Here is a tiny trained network, its code and every weight. The questions are about switching its units off for an input and a class, where a switched-off unit gives its printed mean instead of its output.

import numpy as np


def w(rows, s, z=0):
    codes = np.array(rows[::2]) - 128.0
    scale = np.full(codes.shape[1], s)
    scale[-1] = z or s
    return codes * scale


def norm(h):
    return h / np.sqrt((h * h).mean(-1, keepdims=True) + 1e-5)


def f(y):
    return np.maximum(y, 0)


def log_softmax(a):
    a = a - a.max(-1, keepdims=True)
    return a - np.log(np.exp(a).sum(-1, keepdims=True))


def net(x, mask):
    res = np.array(x, float).reshape(1, 5) / 4 @ E
    u = 0
    for l in range(2):
        y = f(norm(res) @ A[l][:, :-1].T + A[l][:, -1])
        res = res + np.where(mask[u : u + 15], y, B[l][:, -1]) @ B[l][:, :-1]
        u += 15
    return log_softmax(norm(res)[-1] @ U[:, :-1].T + U[:, -1])


A, B = {}, {}
E = w([
[2,131,7,87],'x0',
[170,50,69,53],'x1',
[125,122,130,133],'x2',
[59,99,209,67],'x3',
[127,124,130,134],'x4',
],0.0065)
A[0] = w([
[84,121,147,16,129],'L0N0',
[154,184,216,181,120],'L0N1',
[182,234,200,155,111],'L0N2',
[55,196,10,14,92],'L0N3',
[187,133,187,130,12],'L0N4',
[23,196,94,157,107],'L0N5',
[255,159,98,179,149],'L0N6',
[171,167,84,143,195],'L0N7',
[223,105,65,179,1],'L0N8',
[85,170,235,219,82],'L0N9',
[251,59,82,206,38],'L0N10',
[81,157,5,249,144],'L0N11',
[128,71,66,85,22],'L0N12',
[82,74,73,73,126],'L0N13',
[166,168,63,178,191],'L0N14',
],0.0074,0.0033)
B[0] = w([
[153,177,166,198,202],'L0N0',
[74,36,114,81,219],'L0N1',
[27,69,26,97,216],'L0N2',
[52,55,151,139,254],'L0N3',
[141,165,105,204,168],'L0N4',
[208,202,234,174,207],'L0N5',
[107,54,34,83,237],'L0N6',
[168,162,71,182,196],'L0N7',
[127,60,117,29,176],'L0N8',
[85,70,29,110,215],'L0N9',
[187,88,61,48,208],'L0N10',
[253,224,174,170,240],'L0N11',
[113,28,103,168,166],'L0N12',
[163,114,135,149,210],'L0N13',
[151,137,171,181,212],'L0N14',
],0.0053,0.0052)
A[1] = w([
[88,185,216,88,89],'L1N0',
[185,81,159,154,91],'L1N1',
[41,114,170,129,134],'L1N2',
[173,53,40,213,35],'L1N3',
[179,60,39,140,118],'L1N4',
[68,188,228,81,84],'L1N5',
[98,2,164,18,238],'L1N6',
[183,126,182,93,110],'L1N7',
[107,220,61,28,254],'L1N8',
[223,154,85,127,81],'L1N9',
[128,152,59,133,158],'L1N10',
[78,109,41,169,155],'L1N11',
[29,114,136,131,102],'L1N12',
[211,115,104,52,167],'L1N13',
[179,133,210,45,60],'L1N14',
],0.01,0.0031)
B[1] = w([
[34,120,44,140,151],'L1N0',
[102,159,100,165,153],'L1N1',
[168,48,74,55,174],'L1N2',
[69,94,129,127,203],'L1N3',
[38,163,49,182,212],'L1N4',
[82,110,40,176,157],'L1N5',
[218,199,189,81,246],'L1N6',
[132,246,136,164,140],'L1N7',
[153,77,205,164,143],'L1N8',
[83,32,205,27,165],'L1N9',
[114,158,175,150,158],'L1N10',
[139,150,164,144,183],'L1N11',
[193,114,130,111,171],'L1N12',
[82,199,254,128,175],'L1N13',
[218,183,118,245,140],'L1N14',
],0.0061,0.012)
U = w([
[64,129,107,123,221],'0',
[149,114,160,8,11],'1',
[155,232,178,136,168],'2',
],0.017,0.0012)

Each question gives the input, the list of numbers given to net, and the class t.
The units are the neurons (one row each of A and B). Each row of codes is followed by its name. A weight is (code - 128) times the scale printed after its matrix; where a second scale follows, it is the last column's (A, B and U).
mask holds one flag per neuron, layer by layer. A switched-off neuron (its flag False) gives its mean, the last column of its row in B, instead of its output. The means were averaged over made-up inputs and are rounded, as every weight is.
A unit's drop is (log p(t) with every unit on - log p(t) with that unit switched off) / (log p(t) with every unit on - log p(t) with every unit switched off).
The circuit of an input: a set's keep is (log p(t) with only the set's units on - log p(t) with every unit switched off) / (log p(t) with every unit on - log p(t) with every unit switched off). Starting from the 12 units with the biggest drops (on a tie, the unit counted first), units are removed one at a time, each time the one whose removal leaves the highest keep (on an exact tie, the one counted first), for as long as the keep stays at least 0.8.
units of the circuit, in order: the units of the circuit, biggest drop first
unit that matters most: the unit with the biggest drop
top k neurons: the k neurons with the biggest drops, biggest first
top k neurons in layer l: the k neurons of layer l with the biggest drops, biggest first
drop of u: that unit's drop, to one decimal
input [5,-4,-1,-8,-4], class 2: units of the circuit, in order	(L0N11)
input [0,0,-3,-8,1], class 0: top 4 neurons in layer 1	(L1N6, L1N4, L1N9, L1N3)
input [-4,3,5,-7,5], class 1: top 2 neurons	(L0N10, L0N8)
input [-1,-8,0,7,-4], class 1: top 3 neurons in layer 0	(L0N9, L0N1, L0N11)
input [-8,8,-2,1,7], class 2: units of the circuit, in order	(L1N14, L1N7)
input [-2,3,2,-6,-5], class 1: top 4 neurons	(L0N10, L0N8, L1N9, L1N13)
input [-3,0,-5,0,-7], class 0: top 2 neurons	(L1N4, L0N4)
input [-1,-6,7,8,2], class 1: top 2 neurons	(L0N9, L1N4)
input [-6,-3,2,0,-4], class 0: top 2 neurons in layer 0	(L0N4, L0N3)
input [0,-3,4,-8,4], class 0: top 3 neurons	(L1N6, L0N6, L1N9)
input [-4,-8,-1,5,-2], class 1: top 2 neurons in layer 0	(L0N9, L0N1)
input [0,-5,4,-3,-6], class 0: top 3 neurons in layer 0	(L0N9, L0N2, L0N1)
input [0,1,4,-2,1], class 1: drop of L1N9	3.1
input [-6,-2,-5,-8,-6], class 0: unit that matters most	L1N4
input [-8,4,0,5,4], class 2: drop of L1N14	0.1
input [-2,-5,-6,7,8], class 1: drop of L1N4	0.1
input [-6,-3,0,0,-3], class 0: drop of L0N4	0.3
input [-1,1,-3,1,-5], class 2: top 2 neurons in layer 1	(L1N7, L1N4)
